Here is a tiny trained network, its code and every weight. The questions are about switching its units off for an input and a class, where a switched-off unit gives its printed mean instead of its output.

import numpy as np


def w(rows, s, z=0):
    codes = np.array(rows[::2]) - 128.0
    scale = np.full(codes.shape[1], s)
    scale[-1] = z or s
    return codes * scale


def f(y):
    return np.maximum(y, 0)


def log_softmax(a):
    a = a - a.max(-1, keepdims=True)
    return a - np.log(np.exp(a).sum(-1, keepdims=True))


def net(x, mask):
    res = np.array(x, float).reshape(1, 5) / 4 @ E
    y = f(res @ A[0][:, :-1].T + A[0][:, -1])
    res = res + np.where(mask, y, B[0][:, -1]) @ B[0][:, :-1]
    return log_softmax(res[-1] @ U[:, :-1].T + U[:, -1])


A, B = {}, {}
E = w([
[129,136,137,116,119,127,125],'x0',
[35,165,159,238,4,194,136],'x1',
[189,182,46,154,148,234,30],'x2',
[104,187,78,11,144,248,254],'x3',
[130,128,124,124,130,128,127],'x4',
],0.0072)
A[0] = w([
[69,143,138,219,62,146,100,36],'neuron 0',
[113,112,120,97,121,189,177,12],'neuron 1',
[110,108,166,147,99,9,161,85],'neuron 2',
[190,150,113,179,133,165,8,119],'neuron 3',
[176,114,110,88,192,53,64,26],'neuron 4',
[143,86,143,208,121,37,21,3],'neuron 5',
],0.018,0.0051)
B[0] = w([
[215,67,157,130,146,124,163,221],'neuron 0',
[118,185,134,95,154,130,145,180],'neuron 1',
[49,76,111,122,147,158,105,207],'neuron 2',
[29,82,135,117,139,132,126,233],'neuron 3',
[201,74,168,156,120,144,169,210],'neuron 4',
[145,248,99,99,124,127,142,253],'neuron 5',
],0.018)
U = w([
[121,145,113,95,123,138,145,99],'0',
[162,1,174,146,117,145,156,93],'1',
[88,36,131,142,102,132,106,248],'2',
[32,8,132,106,137,163,129,73],'3',
],0.0081,0.017)

Each question gives the input, the list of numbers given to net, and the class t.
The units are the neurons (one row each of A and B). Each row of codes is followed by its name. A weight is (code - 128) times the scale printed after its matrix; where a second scale follows, it is the last column's (A, B and U).
mask holds one flag per neuron, in row order. A switched-off neuron (its flag False) gives its mean, the last column of its row in B, instead of its output. The means were averaged over made-up inputs and are rounded, as every weight is.
A unit's drop is (log p(t) with every unit on - log p(t) with that unit switched off) / (log p(t) with every unit on - log p(t) with every unit switched off).
The circuit of an input: a set's keep is (log p(t) with only the set's units on - log p(t) with every unit switched off) / (log p(t) with every unit on - log p(t) with every unit switched off). Starting from all 6 units, units are removed one at a time, each time the one whose removal leaves the highest keep (on an exact tie, the one counted first), for as long as the keep stays at least 0.8.
units of the circuit, in order: the units of the circuit, biggest drop first
most important unit: the unit with the biggest drop
top k neurons: the k neurons with the biggest drops, biggest first
drop of u: that unit's drop, to one decimal
input [-4,-2,-5,-3,-4], class 3: units of the circuit, in order -> neuron 2
input [-8,-8,7,-2,-3], class 1: top 2 neurons -> neuron 4; neuron 2
input [4,6,-3,-3,4], class 1: top 2 neurons -> neuron 0; neuron 3
input [6,-5,2,0,3], class 1: top 3 neurons -> neuron 4; neuron 5; neuron 2
input [-1,0,-4,-5,1], class 0: top 2 neurons -> neuron 5; neuron 3
input [-5,-4,8,-6,4], class 3: top 3 neurons -> neuron 3; neuron 0; neuron 1
input [-8,6,-1,2,0], class 1: top 2 neurons -> neuron 0; neuron 5
input [-2,1,8,2,0], class 3: top 2 neurons -> neuron 3; neuron 5
input [-6,-5,0,3,-1], class 1: units of the circuit, in order -> neuron 5; neuron 3
input [-5,8,-6,5,1], class 1: top 3 neurons -> neuron 0; neuron 5; neuron 3
input [1,3,0,6,-1], class 0: top 3 neurons -> neuron 3; neuron 1; neuron 2
input [7,-7,-1,-5,-2], class 1: top 2 neurons -> neuron 4; neuron 1
input [5,-3,8,6,2], class 3: drop of neuron 3 -> 0.5
input [1,0,-5,0,-4], class 3: most important unit -> neuron 2
input [1,-7,7,-8,6], class 0: drop of neuron 2 -> 0.3
input [5,0,-6,-8,6], class 0: drop of neuron 3 -> 0.1
